Below are the code and all the weights of a small trained network. Each question names an input and a class and asks about switching units off, where a switched-off unit gives its printed mean instead of its output.

import numpy as np


def w(rows, s, z=0):
    codes = np.array(rows[::2]) - 128.0
    scale = np.full(codes.shape[1], s)
    scale[-1] = z or s
    return codes * scale


def norm(h):
    return h / np.sqrt((h * h).mean(-1, keepdims=True) + 1e-5)


def f(y):
    return y / 2 * (1 + np.tanh(0.7978845608 * (y + 0.044715 * y**3)))


def log_softmax(a):
    a = a - a.max(-1, keepdims=True)
    return a - np.log(np.exp(a).sum(-1, keepdims=True))


def net(x, mask):
    res = np.array(x, float).reshape(1, 2) / 4 @ E
    u = 0
    for l in range(4):
        y = f(norm(res) @ A[l][:, :-1].T + A[l][:, -1])
        res = res + np.where(mask[u : u + 9], y, B[l][:, -1]) @ B[l][:, :-1]
        u += 9
    return log_softmax(norm(res)[-1] @ U[:, :-1].T + U[:, -1])


A, B = {}, {}
E = w([
[97,93,195,80],'x0',
[1,200,88,136],'x1',
],0.0086)
A[0] = w([
[94,144,127,115,163],'L0N1',
[160,149,161,124,118],'L0N2',
[132,138,153,157,164],'L0N3',
[137,93,4,106,5],'L0N4',
[102,149,153,159,148],'L0N5',
[114,137,103,147,38],'L0N6',
[161,135,115,69,142],'L0N7',
[99,103,128,187,91],'L0N8',
[124,97,163,120,164],'L0N9',
],0.011,0.0017)
B[0] = w([
[216,41,99,88,249],'L0N1',
[100,42,97,145,163],'L0N2',
[128,120,131,146,149],'L0N3',
[141,248,168,178,249],'L0N4',
[182,111,116,88,196],'L0N5',
[148,173,113,74,152],'L0N6',
[109,58,108,162,170],'L0N7',
[142,165,129,98,135],'L0N8',
[153,162,108,201,224],'L0N9',
],0.011,0.0016)
A[1] = w([
[143,111,96,67,150],'L1N1',
[94,118,213,107,21],'L1N2',
[111,116,187,104,16],'L1N3',
[84,200,166,78,96],'L1N4',
[7,122,56,119,121],'L1N5',
[121,129,147,147,206],'L1N6',
[63,113,239,107,80],'L1N7',
[113,126,152,124,5],'L1N8',
[32,109,107,234,157],'L1N9',
],0.013,0.0028)
B[1] = w([
[139,138,141,105,198],'L1N1',
[144,175,81,175,155],'L1N2',
[176,154,85,154,137],'L1N3',
[158,53,138,104,232],'L1N4',
[146,22,162,219,255],'L1N5',
[141,125,91,47,160],'L1N6',
[181,253,48,155,205],'L1N7',
[129,129,113,187,99],'L1N8',
[145,165,134,57,165],'L1N9',
],0.014,0.0039)
A[2] = w([
[144,226,56,168,75],'L2N1',
[6,72,94,125,164],'L2N2',
[79,170,131,128,178],'L2N3',
[143,197,66,145,6],'L2N4',
[90,145,206,166,22],'L2N5',
[82,53,128,161,131],'L2N6',
[94,147,175,55,12],'L2N7',
[135,148,158,58,67],'L2N8',
[136,168,92,141,49],'L2N9',
],0.014,0.0012)
B[2] = w([
[82,132,22,226,254],'L2N1',
[253,174,174,112,137],'L2N2',
[125,92,139,156,127],'L2N3',
[104,114,55,187,210],'L2N4',
[152,180,100,76,113],'L2N5',
[214,111,173,118,195],'L2N6',
[47,115,158,118,150],'L2N7',
[113,175,150,81,160],'L2N8',
[111,121,78,147,164],'L2N9',
],0.018,0.0076)
A[3] = w([
[155,251,36,167,194],'L3N1',
[92,105,184,201,97],'L3N2',
[142,12,204,144,111],'L3N3',
[110,168,133,189,94],'L3N4',
[161,77,101,99,50],'L3N5',
[132,115,157,155,52],'L3N6',
[44,177,154,163,34],'L3N7',
[78,245,245,98,254],'L3N8',
[29,136,212,142,40],'L3N9',
],0.012,0.0018)
B[3] = w([
[108,217,6,145,255],'L3N1',
[119,203,137,94,139],'L3N2',
[236,162,159,135,247],'L3N3',
[96,101,110,168,157],'L3N4',
[181,172,131,83,155],'L3N5',
[131,131,149,127,134],'L3N6',
[184,33,135,137,152],'L3N7',
[66,60,90,59,183],'L3N8',
[122,103,127,48,149],'L3N9',
],0.018,0.0075)
U = w([
[250,136,197,112,171],'0',
[90,174,35,195,152],'1',
[66,82,157,12,136],'2',
[58,170,224,163,1],'3',
],0.014,0.008)

Each question gives the input, the list of numbers given to net, and the class t.
The units are the neurons (one row each of A and B). Each row of codes is followed by its name. A weight is (code - 128) times the scale printed after its matrix; where a second scale follows, it is the last column's (A, B and U).
mask holds one flag per neuron, layer by layer. A switched-off neuron (its flag False) gives its mean, the last column of its row in B, instead of its output. The means were averaged over made-up inputs and are rounded, as every weight is.
A unit's drop is (log p(t) with every unit on - log p(t) with that unit switched off) / (log p(t) with every unit on - log p(t) with every unit switched off).
The circuit of an input: a set's keep is (log p(t) with only the set's units on - log p(t) with every unit switched off) / (log p(t) with every unit on - log p(t) with every unit switched off). Starting from the 12 units with the biggest drops (on a tie, the unit counted first), units are removed one at a time, each time the one whose removal leaves the highest keep (on an exact tie, the one counted first), for as long as the keep stays at least 0.8.
units of the circuit, in order: the units of the circuit, biggest drop first
most important unit: the unit with the biggest drop
top k neurons: the k neurons with the biggest drops, biggest first
top k neurons in layer l: the k neurons of layer l with the biggest drops, biggest first
drop when u is switched off: that unit's drop, to one decimal
input [-5,-7], class 0: units of the circuit, in order -> (L2N1)
input [2,3], class 2: top 3 neurons -> (L0N1, L0N5, L0N2)
input [2,2], class 2: top 2 neurons -> (L0N1, L1N5)
input [1,-2], class 2: top 2 neurons -> (L1N9, L0N1)
input [-1,0], class 2: top 3 neurons -> (L1N7, L1N4, L1N5)
input [3,3], class 2: top 4 neurons -> (L0N1, L0N5, L0N2, L1N1)
input [2,-3], class 2: top 3 neurons in layer 0 -> (L0N1, L0N5, L0N9)
input [-1,-2], class 2: top 2 neurons -> (L1N9, L0N1)
input [3,-4], class 0: top 2 neurons -> (L0N9, L2N1)
input [0,0], class 2: top 2 neurons -> (L1N5, L1N9)
input [1,4], class 0: drop when L1N5 is switched off -> 0.1
input [1,-3], class 2: drop when L0N5 is switched off -> 0.8
input [-2,-4], class 0: drop when L1N7 is switched off -> 1.8
input [1,-1], class 2: most important unit -> L1N9
